Below are the code and all the weights of a small trained network. Each question names an input and a target symbol and asks about switching units off, where a switched-off unit gives its printed mean instead of its output.

import numpy as np


def w(rows, s, z=0):
    codes = np.array(rows[::2]) - 128.0
    scale = np.full(codes.shape[1], s)
    scale[-1] = z or s
    return codes * scale


def f(y):
    return y / 2 * (1 + np.tanh(0.7978845608 * (y + 0.044715 * y**3)))


def softmax(a):
    e = np.exp(a - a.max(-1, keepdims=True))
    return e / e.sum(-1, keepdims=True)


def log_softmax(a):
    a = a - a.max(-1, keepdims=True)
    return a - np.log(np.exp(a).sum(-1, keepdims=True))


def net(x, mask):
    ids = ['αβγδεζηθλμξπτφ'.index(c) for c in x.split()]
    T = len(ids)
    res = E[ids] + P[:T]
    q, k, v = (res @ M[0].T for M in (Q, K, V))
    z = softmax(np.where(np.tri(T) > 0, q @ k.T / 3**0.5, -1e9)) @ v
    res = res + np.where(mask[0], z, O[0][:, -1]) @ O[0][:, :-1]
    y = f(res @ A[0][:, :-1].T + A[0][:, -1])
    res = res + np.where(mask[1:9], y, B[0][:, -1]) @ B[0][:, :-1]
    return log_softmax(res[-1] @ U[:, :-1].T + U[:, -1])


Q, K, V, O, A, B = {}, {}, {}, {}, {}, {}
E = w([
[22,166,251],'α',
[108,60,131],'β',
[23,123,86],'γ',
[114,54,156],'δ',
[142,138,122],'ε',
[59,156,98],'ζ',
[169,188,117],'η',
[118,176,85],'θ',
[18,130,68],'λ',
[177,175,130],'μ',
[161,153,129],'ξ',
[133,130,120],'π',
[166,124,66],'τ',
[67,142,63],'φ',
],0.015)
P = w([
[160,251,18],'0',
[131,223,37],'1',
[80,184,29],'2',
[79,149,33],'3',
[42,105,21],'4',
[27,101,38],'5',
[20,66,46],'6',
[94,174,19],'7',
],0.0033)
Q[0] = w([
[64,137,10],'head 1',
[136,154,205],'head 1',
[154,110,181],'head 1',
],0.014)
K[0] = w([
[87,56,155],'head 1',
[108,170,2],'head 1',
[151,173,143],'head 1',
],0.014)
V[0] = w([
[92,5,154],'head 1',
[156,60,203],'head 1',
[95,157,199],'head 1',
],0.015)
O[0] = w([
[133,255,39,119],'head 1',
[238,227,157,3],'head 1',
[132,173,249,184],'head 1',
],0.0099,0.0044)
A[0] = w([
[58,175,222,172],'neuron 1',
[42,178,171,139],'neuron 2',
[143,122,67,252],'neuron 3',
[248,117,164,125],'neuron 4',
[105,170,189,93],'neuron 5',
[121,95,128,142],'neuron 6',
[89,144,181,235],'neuron 7',
[59,194,186,174],'neuron 8',
],0.015,0.0039)
B[0] = w([
[191,124,71,254],'neuron 1',
[182,191,219,246],'neuron 2',
[122,65,235,218],'neuron 3',
[158,184,114,141],'neuron 4',
[10,133,138,181],'neuron 5',
[147,217,75,188],'neuron 6',
[83,195,86,217],'neuron 7',
[146,36,74,242],'neuron 8',
],0.014,0.0097)
U = w([
[185,193,71,255],'α',
[158,131,222,134],'β',
[46,196,198,19],'γ',
[254,148,249,253],'δ',
[116,121,138,35],'ε',
[46,195,162,84],'ζ',
[97,117,102,44],'η',
[39,142,117,26],'θ',
[5,208,203,62],'λ',
[100,144,133,94],'μ',
[123,124,140,34],'ξ',
[115,122,140,59],'π',
[182,3,85,169],'τ',
[16,156,152,25],'φ',
],0.0074,0.0032)

Each question gives the input, a string of symbols that net reads in full, and the target symbol t.
The units are the heads (3 rows each of Q, K, V and O) and the neurons (one row each of A and B). Each row of codes is followed by its name. A weight is (code - 128) times the scale printed after its matrix; where a second scale follows, it is the last column's (O, A, B and U).
mask holds one flag per unit, heads first, then neurons. A switched-off unit (its flag False) gives its mean, the last column of its rows in O or B, instead of its output. The means were averaged over made-up inputs and are rounded, as every weight is.
A unit's drop is (log p(t) with every unit on - log p(t) with that unit switched off) / (log p(t) with every unit on - log p(t) with every unit switched off).
The circuit of an input: a set's keep is (log p(t) with only the set's units on - log p(t) with every unit switched off) / (log p(t) with every unit on - log p(t) with every unit switched off). Starting from all 9 units, units are removed one at a time, each time the one whose removal leaves the highest keep (on an exact tie, the one counted first), for as long as the keep stays at least 0.8.
circuit, biggest first: the units of the circuit, biggest drop first
unit that matters most: the unit with the biggest drop
k most important neurons: the k neurons with the biggest drops, biggest first
drop when u is switched off: that unit's drop, to one decimal
input γ δ τ λ η τ λ ζ, target δ: unit that matters most => neuron 5
input ε μ η λ τ λ, target λ: 4 most important neurons => neuron 1; neuron 2; neuron 8; neuron 3
input δ ε δ φ η θ θ, target δ: circuit, biggest first => neuron 3; head 1; neuron 7
input τ τ η, target τ: 3 most important neurons => neuron 2; neuron 7; neuron 5
input λ μ μ λ, target λ: 4 most important neurons => neuron 1; neuron 8; neuron 2; neuron 3
input τ β δ δ ε, target δ: circuit, biggest first => head 1; neuron 3
input δ δ λ α γ, target α: 4 most important neurons => neuron 1; neuron 3; neuron 8; neuron 2
input τ ζ τ δ ζ, target δ: circuit, biggest first => head 1; neuron 3; neuron 7
input η λ α τ α δ, target α: 3 most important neurons => neuron 3; neuron 1; neuron 7
input γ α α τ λ π τ, target α: circuit, biggest first => head 1; neuron 1; neuron 3
input ξ τ τ α η λ, target α: 2 most important neurons => neuron 1; neuron 8
input λ φ θ π α μ δ γ, target δ: 3 most important neurons => neuron 2; neuron 3; neuron 7
input δ α φ φ ζ α τ, target α: 2 most important neurons => neuron 3; neuron 1
input τ ε θ δ η ξ δ π, target δ: circuit, biggest first => head 1; neuron 3
input ε δ τ γ ε η τ θ, target δ: 2 most important neurons => neuron 3; neuron 5
input δ τ β τ τ τ δ λ, target δ: circuit, biggest first => neuron 3; head 1; neuron 7
input γ τ φ μ ζ α φ, target α: 4 most important neurons => neuron 1; neuron 8; neuron 3; neuron 2
input α α γ, target α: circuit, biggest first => neuron 1; head 1
input δ δ μ δ λ, target δ: drop when neuron 3 is switched off => 0.3
input β δ φ φ φ, target δ: drop when head 1 is switched off => 0.4
